Here is a tiny trained network, its code and every weight. The questions are about switching its units off for an input and a class, where a switched-off unit gives its printed mean instead of its output.

import numpy as np


def w(rows, s, z=0):
    codes = np.array(rows[::2]) - 128.0
    scale = np.full(codes.shape[1], s)
    scale[-1] = z or s
    return codes * scale


def f(y):
    return y / 2 * (1 + np.tanh(0.7978845608 * (y + 0.044715 * y**3)))


def log_softmax(a):
    a = a - a.max(-1, keepdims=True)
    return a - np.log(np.exp(a).sum(-1, keepdims=True))


def net(x, mask):
    res = np.array(x, float).reshape(1, 6) / 4 @ E
    y = f(res @ A[0][:, :-1].T + A[0][:, -1])
    res = res + np.where(mask, y, B[0][:, -1]) @ B[0][:, :-1]
    return log_softmax(res[-1] @ U[:, :-1].T + U[:, -1])


A, B = {}, {}
E = w([
[255,48,146,93,84],'x0',
[150,170,65,142,1],'x1',
[129,131,131,127,128],'x2',
[137,134,131,131,130],'x3',
[135,135,131,128,126],'x4',
[161,172,58,17,168],'x5',
],0.0088)
A[0] = w([
[128,127,59,129,81,118],'neuron 0',
[129,175,68,7,141,1],'neuron 1',
[201,115,151,114,87,66],'neuron 2',
[131,148,114,127,79,89],'neuron 3',
[113,139,100,111,67,65],'neuron 4',
[108,110,144,200,111,60],'neuron 5',
[109,203,93,157,164,46],'neuron 6',
[133,107,144,131,186,38],'neuron 7',
[178,35,119,55,119,47],'neuron 8',
[139,151,101,176,69,79],'neuron 9',
],0.014,0.0089)
B[0] = w([
[166,128,141,111,207,231],'neuron 0',
[154,56,242,134,53,241],'neuron 1',
[57,82,82,174,110,223],'neuron 2',
[147,59,118,135,216,179],'neuron 3',
[117,105,164,146,197,181],'neuron 4',
[117,65,202,67,68,204],'neuron 5',
[12,53,69,189,109,182],'neuron 6',
[143,74,147,114,190,155],'neuron 7',
[34,145,113,177,137,254],'neuron 8',
[126,106,165,111,178,228],'neuron 9',
],0.011,0.0057)
U = w([
[124,90,201,92,77,51],'0',
[60,96,78,160,141,46],'1',
[141,100,145,91,247,71],'2',
[128,131,109,112,131,252],'3',
[129,130,118,95,135,248],'4',
[128,124,110,90,127,231],'5',
[154,225,135,131,115,101],'6',
[178,184,95,107,128,57],'7',
],0.014,0.016)

Each question gives the input, the list of numbers given to net, and the class t.
The units are the neurons (one row each of A and B). Each row of codes is followed by its name. A weight is (code - 128) times the scale printed after its matrix; where a second scale follows, it is the last column's (A, B and U).
mask holds one flag per neuron, in row order. A switched-off neuron (its flag False) gives its mean, the last column of its row in B, instead of its output. The means were averaged over made-up inputs and are rounded, as every weight is.
A unit's drop is (log p(t) with every unit on - log p(t) with that unit switched off) / (log p(t) with every unit on - log p(t) with every unit switched off).
The circuit of an input: a set's keep is (log p(t) with only the set's units on - log p(t) with every unit switched off) / (log p(t) with every unit on - log p(t) with every unit switched off). Starting from all 10 units, units are removed one at a time, each time the one whose removal leaves the highest keep (on an exact tie, the one counted first), for as long as the keep stays at least 0.8.
circuit, biggest first: the units of the circuit, biggest drop first
top k neurons: the k neurons with the biggest drops, biggest first
drop of u: that unit's drop, to one decimal
input [-4,-7,-5,3,7,-7], class 0: circuit, biggest first => [neuron 5]
input [6,2,-3,5,6,-3], class 1: circuit, biggest first => [neuron 2; neuron 8]
input [6,8,1,-1,5,-3], class 2: top 4 neurons => [neuron 0; neuron 9; neuron 3; neuron 4]
input [5,7,-4,2,1,3], class 2: circuit, biggest first => [neuron 0; neuron 3]
input [7,-3,0,6,-2,-4], class 1: circuit, biggest first => [neuron 8; neuron 2]
input [8,-7,-3,4,8,-4], class 1: circuit, biggest first => [neuron 8; neuron 2]
input [8,-1,2,-8,1,0], class 1: top 2 neurons => [neuron 8; neuron 2]
input [2,-6,0,5,-6,7], class 0: top 2 neurons => [neuron 1; neuron 0]
input [-6,6,1,4,0,6], class 0: top 3 neurons => [neuron 1; neuron 8; neuron 2]
input [8,7,8,-3,-5,-3], class 1: top 2 neurons => [neuron 2; neuron 8]
input [-8,-2,1,2,6,7], class 1: top 2 neurons => [neuron 6; neuron 5]
input [8,6,-3,2,0,4], class 1: top 2 neurons => [neuron 2; neuron 8]
input [7,-1,-1,-4,-4,5], class 1: top 2 neurons => [neuron 8; neuron 2]
input [1,-4,-7,2,-4,8], class 0: circuit, biggest first => [neuron 1]
input [5,1,-3,1,1,1], class 1: drop of neuron 3 => 0.0
input [0,-2,0,-6,-7,8], class 0: drop of neuron 1 => 1.0
input [6,-7,7,-6,-4,8], class 0: drop of neuron 1 => 1.1
